Here is a tiny trained network, its code and every weight. The questions are about switching its units off for an input and a target symbol, where a switched-off unit gives its printed mean instead of its output.

import numpy as np


def w(rows, s, z=0):
    codes = np.array(rows[::2]) - 128.0
    scale = np.full(codes.shape[1], s)
    scale[-1] = z or s
    return codes * scale


def norm(h):
    return h / np.sqrt((h * h).mean(-1, keepdims=True) + 1e-5)


def f(y):
    return np.maximum(y, 0)


def softmax(a):
    e = np.exp(a - a.max(-1, keepdims=True))
    return e / e.sum(-1, keepdims=True)


def log_softmax(a):
    a = a - a.max(-1, keepdims=True)
    return a - np.log(np.exp(a).sum(-1, keepdims=True))


def net(x, mask):
    ids = ['ΠΩαεημσ'.index(c) for c in x.split()]
    T = len(ids)
    res = E[ids] + P[:T]
    r = norm(res)
    for j in range(2):
        rows = slice(2 * j, 2 * j + 2)
        q, k, v = (r @ M[0][rows].T for M in (Q, K, V))
        z = softmax(np.where(np.tri(T) > 0, q @ k.T / 2**0.5, -1e9)) @ v
        o = O[0][rows]
        res = res + np.where(mask[j], z, o[:, -1]) @ o[:, :-1]
    y = f(norm(res) @ A[0][:, :-1].T + A[0][:, -1])
    res = res + np.where(mask[2:10], y, B[0][:, -1]) @ B[0][:, :-1]
    return log_softmax(norm(res)[-1] @ U[:, :-1].T + U[:, -1])


Q, K, V, O, A, B = {}, {}, {}, {}, {}, {}
E = w([
[35,183,87,96,100,134],'Π',
[101,124,103,92,124,150],'Ω',
[39,108,82,103,80,74],'α',
[31,131,190,74,106,44],'ε',
[195,96,10,201,171,99],'η',
[121,2,158,105,42,57],'μ',
[163,68,145,178,198,49],'σ',
],0.0079)
P = w([
[191,161,136,123,126,115],'0',
[65,137,53,30,177,117],'1',
[126,219,115,159,85,82],'2',
[56,112,60,54,173,142],'3',
[119,183,120,156,99,95],'4',
[26,85,56,74,172,165],'5',
[94,182,119,184,88,90],'6',
[8,56,58,86,173,199],'7',
[122,195,121,157,93,89],'8',
],0.011)
Q[0] = w([
[128,133,117,130,110,5],'head 0',
[163,169,184,181,71,61],'head 0',
[159,132,96,97,108,202],'head 1',
[174,185,135,194,48,55],'head 1',
],0.017)
K[0] = w([
[231,154,142,53,158,41],'head 0',
[252,207,97,46,97,197],'head 0',
[81,116,143,138,115,109],'head 1',
[198,205,170,34,131,129],'head 1',
],0.012)
V[0] = w([
[140,153,6,144,87,155],'head 0',
[102,70,148,91,14,138],'head 0',
[172,98,79,162,150,30],'head 1',
[202,82,84,134,112,170],'head 1',
],0.011)
O[0] = w([
[168,83,4,162,97,94,253],'head 0',
[230,254,154,80,71,20,140],'head 0',
[90,101,90,146,6,188,160],'head 1',
[177,172,22,51,93,213,57],'head 1',
],0.0095,0.0064)
A[0] = w([
[250,250,219,134,80,168,2],'neuron 0',
[115,144,86,116,142,71,137],'neuron 1',
[98,177,172,124,133,104,124],'neuron 2',
[193,207,143,122,69,94,164],'neuron 3',
[152,138,176,222,36,245,81],'neuron 4',
[120,218,138,111,130,121,163],'neuron 5',
[119,135,159,113,180,110,115],'neuron 6',
[173,118,67,110,141,149,120],'neuron 7',
],0.014,0.007)
B[0] = w([
[65,246,36,184,167,87,144],'neuron 0',
[156,141,152,163,133,160,246],'neuron 1',
[97,114,101,102,112,99,154],'neuron 2',
[212,60,116,69,177,153,185],'neuron 3',
[134,136,212,102,253,100,144],'neuron 4',
[143,92,150,137,93,138,164],'neuron 5',
[126,143,120,60,121,94,142],'neuron 6',
[99,159,172,123,89,150,162],'neuron 7',
],0.02,0.011)
U = w([
[169,128,149,240,136,103,156],'Π',
[132,162,53,133,56,158,146],'Ω',
[222,78,123,104,147,143,208],'α',
[118,148,144,100,123,64,239],'ε',
[83,58,52,136,195,166,42],'η',
[145,193,11,105,229,116,7],'μ',
[134,179,159,118,254,175,158],'σ',
],0.0087,0.0014)

Each question gives the input, a string of symbols that net reads in full, and the target symbol t.
The units are the heads (2 rows each of Q, K, V and O) and the neurons (one row each of A and B). Each row of codes is followed by its name. A weight is (code - 128) times the scale printed after its matrix; where a second scale follows, it is the last column's (O, A, B and U).
mask holds one flag per unit, heads first, then neurons. A switched-off unit (its flag False) gives its mean, the last column of its rows in O or B, instead of its output. The means were averaged over made-up inputs and are rounded, as every weight is.
A unit's drop is (log p(t) with every unit on - log p(t) with that unit switched off) / (log p(t) with every unit on - log p(t) with every unit switched off).
The circuit of an input: a set's keep is (log p(t) with only the set's units on - log p(t) with every unit switched off) / (log p(t) with every unit on - log p(t) with every unit switched off). Starting from all 10 units, units are removed one at a time, each time the one whose removal leaves the highest keep (on an exact tie, the one counted first), for as long as the keep stays at least 0.8.
circuit, biggest first: the units of the circuit, biggest drop first
unit that matters most: the unit with the biggest drop
top k neurons: the k neurons with the biggest drops, biggest first
which heads matter: for each layer, one digit per head in row order, 1 if its drop is at least 0.15 and else 0, layers parted by /
input ε η ε ε σ, target ε: circuit, biggest first : head 0; neuron 2
input α ε μ σ Π Π η Ω, target Ω: circuit, biggest first : head 1; neuron 3
input η Π Π σ α η, target Ω: circuit, biggest first : head 1; neuron 7
input μ α Ω Π Π, target μ: unit that matters most : head 0
input α Π μ Ω α α Ω, target α: circuit, biggest first : head 0; neuron 3
input ε α α η Ω, target ε: circuit, biggest first : head 0; neuron 2
input η Π σ η α Ω α, target η: which heads matter : 10
input Ω α α, target Ω: which heads matter : 11
input Π α Π Ω η α, target Ω: circuit, biggest first : neuron 3; head 0
input α Ω Ω α η η Π ε, target Ω: which heads matter : 01
input σ η Π Ω ε, target σ: circuit, biggest first : neuron 4; head 1
input Π Π Π Π Π α Ω η, target Ω: which heads matter : 01
input α ε Π α, target ε: circuit, biggest first : head 0; neuron 3
input μ α α σ Π σ Ω Π α, target μ: circuit, biggest first : neuron 0; head 0
input η η Π α Π Π Π, target η: which heads matter : 10
input μ Π α Π η α Π Π ε, target μ: top 2 neurons : neuron 0; neuron 3
input α Ω α, target α: which heads matter : 00
input Ω α Π ε σ, target Ω: circuit, biggest first : head 1; neuron 7
input α σ α α ε, target α: circuit, biggest first : neuron 3
input σ Π η, target σ: top neuron : neuron 4
input Ω ε Π σ, target η: which heads matter : 10
input Ω Π Π α Π, target Ω: which heads matter : 11
input α μ Π Π Π σ σ, target α: which heads matter : 10
input μ α Π Π Π Π η Π μ, target μ: which heads matter : 10
input Π Π μ α α α, target Π: which heads matter : 11
input μ Π Π, target μ: circuit, biggest first : head 0; neuron 0; neuron 3
input η Π μ Π Ω α Ω, target η: circuit, biggest first : head 0
input Ω Π α σ Π μ ε Ω, target α: circuit, biggest first : head 0; neuron 5
input Π α α α Π Π Ω Ω, target σ: which heads matter : 11
input Ω Ω Ω Π, target σ: top 2 neurons : neuron 1; neuron 0
